Below are the code and all the weights of a small trained network. Each question names an input and a target symbol and asks about switching units off, where a switched-off unit gives its printed mean instead of its output.

import numpy as np


def w(rows, s, z=0):
    codes = np.array(rows[::2]) - 128.0
    scale = np.full(codes.shape[1], s)
    scale[-1] = z or s
    return codes * scale


def f(y):
    return np.maximum(y, 0)


def softmax(a):
    e = np.exp(a - a.max(-1, keepdims=True))
    return e / e.sum(-1, keepdims=True)


def log_softmax(a):
    a = a - a.max(-1, keepdims=True)
    return a - np.log(np.exp(a).sum(-1, keepdims=True))


def net(x, mask):
    ids = ['αγεζηλμξτω'.index(c) for c in x.split()]
    T = len(ids)
    res = E[ids] + P[:T]
    u = 0
    for l in range(3):
        r = res
        for j in range(2):
            rows = slice(2 * j, 2 * j + 2)
            q, k, v = (r @ M[l][rows].T for M in (Q, K, V))
            z = softmax(np.where(np.tri(T) > 0, q @ k.T / 2**0.5, -1e9)) @ v
            o = O[l][rows]
            res = res + np.where(mask[u + j], z, o[:, -1]) @ o[:, :-1]
        u += 2
        y = f(res @ A[l][:, :-1].T + A[l][:, -1])
        res = res + np.where(mask[u : u + 12], y, B[l][:, -1]) @ B[l][:, :-1]
        u += 12
    return log_softmax(res[-1] @ U[:, :-1].T + U[:, -1])


Q, K, V, O, A, B = {}, {}, {}, {}, {}, {}
E = w([
[84,128,141,86,62,222],'α',
[174,74,129,145,132,144],'γ',
[96,186,75,13,218,105],'ε',
[112,226,180,118,166,71],'ζ',
[171,251,150,62,114,219],'η',
[209,96,155,176,225,109],'λ',
[118,250,185,86,70,51],'μ',
[211,134,52,85,58,122],'ξ',
[43,123,63,82,164,4],'τ',
[155,252,67,134,87,82],'ω',
],0.014)
P = w([
[136,156,205,1,155,52],'0',
[114,121,149,80,144,94],'1',
[128,91,121,133,132,97],'2',
[129,89,129,135,138,108],'3',
[136,87,125,136,140,129],'4',
[149,83,134,146,133,124],'5',
[152,59,118,167,125,128],'6',
[160,62,131,171,129,138],'7',
[144,63,101,178,125,155],'8',
[138,65,107,191,120,160],'9',
[145,57,88,192,123,164],'10',
[142,92,123,143,123,132],'11',
],0.0048)
Q[0] = w([
[190,190,66,189,85,125],'0.h1',
[126,93,126,161,253,119],'0.h1',
[131,32,171,192,106,249],'0.h2',
[224,213,247,73,211,138],'0.h2',
],0.0069)
K[0] = w([
[146,140,140,140,93,250],'0.h1',
[116,197,131,59,126,51],'0.h1',
[160,151,237,94,215,254],'0.h2',
[56,56,120,144,45,156],'0.h2',
],0.0071)
V[0] = w([
[153,135,182,146,183,151],'0.h1',
[17,136,193,122,72,118],'0.h1',
[118,63,184,59,136,253],'0.h2',
[244,123,210,97,100,124],'0.h2',
],0.0047)
O[0] = w([
[85,135,182,106,130,195,105],'0.h1',
[2,107,128,141,162,70,109],'0.h1',
[144,137,140,122,176,186,2],'0.h2',
[142,96,197,131,152,117,140],'0.h2',
],0.0077,0.0054)
A[0] = w([
[103,143,137,121,227,90,159],'0.n1',
[200,205,118,145,146,90,178],'0.n2',
[132,67,54,96,87,63,185],'0.n3',
[117,184,149,140,143,82,177],'0.n4',
[138,60,173,80,110,164,46],'0.n5',
[31,87,114,84,110,82,102],'0.n6',
[101,202,198,129,121,183,87],'0.n7',
[129,72,135,254,183,130,95],'0.n8',
[151,192,144,111,130,181,70],'0.n9',
[179,155,201,187,75,172,7],'0.n10',
[136,21,220,193,61,230,234],'0.n11',
[122,97,53,86,82,135,74],'0.n12',
],0.0068,0.0013)
B[0] = w([
[125,235,177,124,212,200,171],'0.n1',
[196,171,71,185,123,104,254],'0.n2',
[142,255,187,69,162,69,213],'0.n3',
[133,167,130,141,124,105,212],'0.n4',
[94,97,88,104,110,102,136],'0.n5',
[88,198,135,107,146,129,159],'0.n6',
[104,119,195,155,89,164,154],'0.n7',
[232,122,161,236,127,178,143],'0.n8',
[107,63,110,148,118,192,145],'0.n9',
[36,135,119,131,178,169,139],'0.n10',
[89,42,75,95,129,129,151],'0.n11',
[222,164,228,82,158,121,173],'0.n12',
],0.0052,0.0066)
Q[1] = w([
[165,128,103,132,143,111],'1.h1',
[156,154,132,84,132,119],'1.h1',
[88,1,116,156,145,160],'1.h2',
[121,62,111,140,115,160],'1.h2',
],0.012)
K[1] = w([
[134,100,75,158,102,124],'1.h1',
[139,140,143,165,79,68],'1.h1',
[117,174,187,61,127,1],'1.h2',
[108,153,150,83,154,68],'1.h2',
],0.0095)
V[1] = w([
[85,126,94,223,68,154],'1.h1',
[168,234,119,162,147,147],'1.h1',
[138,253,114,121,109,156],'1.h2',
[214,225,125,171,213,66],'1.h2',
],0.0058)
O[1] = w([
[138,188,205,134,110,131,95],'1.h1',
[74,164,159,181,105,244,254],'1.h1',
[25,32,111,115,59,158,194],'1.h2',
[52,67,62,255,94,185,235],'1.h2',
],0.0063,0.0093)
A[1] = w([
[93,67,104,186,156,136,181],'1.n1',
[133,100,75,119,153,162,42],'1.n2',
[126,122,112,154,108,91,54],'1.n3',
[160,122,217,87,121,149,177],'1.n4',
[126,128,184,211,92,165,90],'1.n5',
[161,185,109,120,172,167,3],'1.n6',
[106,176,191,118,142,144,76],'1.n7',
[134,116,118,119,47,85,87],'1.n8',
[117,62,137,75,141,139,119],'1.n9',
[142,3,37,102,141,139,181],'1.n10',
[187,105,106,184,176,94,79],'1.n11',
[153,123,155,166,117,168,118],'1.n12',
],0.0084,0.0026)
B[1] = w([
[146,64,115,37,217,46,235],'1.n1',
[177,150,118,138,108,155,149],'1.n2',
[126,103,42,150,120,167,161],'1.n3',
[83,160,123,78,50,205,154],'1.n4',
[110,111,147,156,123,60,255],'1.n5',
[79,131,81,170,254,112,176],'1.n6',
[132,111,161,170,145,77,175],'1.n7',
[208,115,149,233,149,190,184],'1.n8',
[115,109,114,56,112,56,142],'1.n9',
[231,145,86,110,162,137,189],'1.n10',
[196,73,179,152,226,146,150],'1.n11',
[129,154,166,116,100,78,176],'1.n12',
],0.0056,0.0075)
Q[2] = w([
[162,127,53,196,2,103],'2.h1',
[146,183,137,174,117,86],'2.h1',
[113,54,107,77,79,132],'2.h2',
[105,153,156,95,104,167],'2.h2',
],0.0087)
K[2] = w([
[187,41,116,144,150,123],'2.h1',
[205,128,107,132,139,74],'2.h1',
[56,250,124,157,128,2],'2.h2',
[32,177,95,145,83,203],'2.h2',
],0.0063)
V[2] = w([
[113,82,69,60,131,105],'2.h1',
[174,160,52,128,72,132],'2.h1',
[232,97,182,185,254,78],'2.h2',
[101,152,136,174,129,241],'2.h2',
],0.0044)
O[2] = w([
[240,145,176,102,89,160,114],'2.h1',
[253,11,123,157,134,23,240],'2.h1',
[38,83,163,189,162,207,252],'2.h2',
[81,47,137,74,142,146,113],'2.h2',
],0.0041,0.0022)
A[2] = w([
[161,81,81,193,134,113,125],'2.n1',
[174,134,140,199,155,115,72],'2.n2',
[95,128,255,159,105,80,104],'2.n3',
[41,37,71,155,108,133,172],'2.n4',
[160,165,147,98,136,78,254],'2.n5',
[78,91,143,121,170,48,145],'2.n6',
[137,197,139,127,162,182,204],'2.n7',
[110,170,158,186,165,56,114],'2.n8',
[120,87,221,139,164,164,109],'2.n9',
[203,154,149,133,86,224,165],'2.n10',
[164,87,128,120,79,154,56],'2.n11',
[184,113,106,133,121,134,162],'2.n12',
],0.009,0.0051)
B[2] = w([
[134,192,135,128,72,161,218],'2.n1',
[113,179,122,41,100,167,182],'2.n2',
[183,66,172,58,73,132,167],'2.n3',
[200,231,204,48,159,113,246],'2.n4',
[123,54,33,134,89,58,188],'2.n5',
[93,108,207,254,178,125,174],'2.n6',
[132,43,168,119,136,197,199],'2.n7',
[220,158,123,196,154,162,221],'2.n8',
[50,142,51,106,109,157,148],'2.n9',
[82,68,141,235,161,106,172],'2.n10',
[71,236,91,188,247,118,143],'2.n11',
[107,88,127,165,107,160,170],'2.n12',
],0.0066,0.012)
U = w([
[194,95,120,79,152,102,130],'α',
[192,49,141,182,162,157,108],'γ',
[109,132,131,64,118,168,110],'ε',
[94,113,186,167,147,68,86],'ζ',
[48,2,90,184,82,111,221],'η',
[99,122,180,154,125,204,54],'λ',
[151,150,167,163,118,119,254],'μ',
[105,173,53,195,126,112,81],'ξ',
[67,141,87,130,181,139,84],'τ',
[150,164,176,110,28,133,29],'ω',
],0.0074,0.0058)

Each question gives the input, a string of symbols that net reads in full, and the target symbol t.
The units are the heads (2 rows each of Q, K, V and O) and the neurons (one row each of A and B). Each row of codes is followed by its name. A weight is (code - 128) times the scale printed after its matrix; where a second scale follows, it is the last column's (O, A, B and U).
mask holds one flag per unit, layer by layer, with each layer's heads first. A switched-off unit (its flag False) gives its mean, the last column of its rows in O or B, instead of its output. The means were averaged over made-up inputs and are rounded, as every weight is.
A unit's drop is (log p(t) with every unit on - log p(t) with that unit switched off) / (log p(t) with every unit on - log p(t) with every unit switched off).
The circuit of an input: a set's keep is (log p(t) with only the set's units on - log p(t) with every unit switched off) / (log p(t) with every unit on - log p(t) with every unit switched off). Starting from the 12 units with the biggest drops (on a tie, the unit counted first), units are removed one at a time, each time the one whose removal leaves the highest keep (on an exact tie, the one counted first), for as long as the keep stays at least 0.8.
units of the circuit, in order: the units of the circuit, biggest drop first
top k neurons: the k neurons with the biggest drops, biggest first
top k neurons in layer l: the k neurons of layer l with the biggest drops, biggest first
drop of u: that unit's drop, to one decimal
input ζ ε ξ, target ξ: units of the circuit, in order	2.n11, 2.n7, 2.n3, 1.n1
input α ξ ξ, target α: units of the circuit, in order	1.h2, 0.n3, 2.n5
input ζ ξ ξ μ ω λ α ω ξ τ ω ε, target α: units of the circuit, in order	1.h2, 0.n11
input μ ε α ω ξ μ τ, target ζ: units of the circuit, in order	2.n6, 0.n3
input ξ α ω ε ω ζ ζ η, target η: top 2 neurons	2.n4, 2.n10
input γ ω ξ γ μ ξ ω, target γ: top 2 neurons	2.n7, 0.n11
input ω ω τ, target ζ: top 2 neurons in layer 0	0.n2, 0.n3
input τ ω ω ω ξ ζ τ α, target α: top 2 neurons	1.n1, 2.n4
input ω μ μ ζ, target ζ: top 2 neurons in layer 1	1.n1, 1.n8
input τ γ γ ζ γ ζ ω ξ ω, target γ: top 2 neurons	2.n7, 1.n1
input α ω γ ω ξ ω ω α ε, target α: top 2 neurons	2.n5, 0.n11
input ω ζ ζ ξ μ λ ω ζ, target λ: top neuron in layer 0	0.n8
input α ξ μ ξ γ, target α: top 2 neurons	1.n1, 1.n10
input ξ ζ γ γ ω ζ ζ ε α, target ε: top 2 neurons	2.n4, 1.n1
input τ ξ γ ω ω ξ γ ξ γ ω ζ, target γ: top 3 neurons in layer 2	2.n8, 2.n4, 2.n7
input ζ ω μ ω η α ξ ω ζ ω α ω, target α: top 2 neurons	2.n5, 0.n11
input μ ω μ λ ζ λ ξ α ξ ξ μ α, target α: top 3 neurons in layer 1	1.n1, 1.n10, 1.n9
input ω ζ τ λ η ω ω ε ω, target η: top 2 neurons	0.n9, 2.n4
input λ ω ω ζ ε, target λ: top neuron in layer 2	2.n7
input ω ξ ξ ζ ω η ω μ ξ, target η: top 3 neurons	2.n4, 2.n10, 2.n8
input ω ζ τ ω ω ω ω ξ ξ, target ξ: top 4 neurons in layer 2	2.n11, 2.n7, 2.n3, 2.n1
input ζ ω ξ η ζ ω λ, target λ: top 2 neurons in layer 0	0.n8, 0.n1
input τ η ξ, target η: top neuron in layer 0	0.n3
input ξ ξ ω η γ μ ξ γ ω γ γ ζ, target γ: drop of 1.h2	0.6
input ζ α τ ξ, target α: drop of 2.n6	0.1
input μ α ε ζ ω ω ω μ ζ ω α μ, target α: drop of 2.n3	0.2
input ξ α ε ω, target α: top neuron in layer 1	1.n5
input μ ω μ ζ, target ζ: drop of 1.n1	0.3
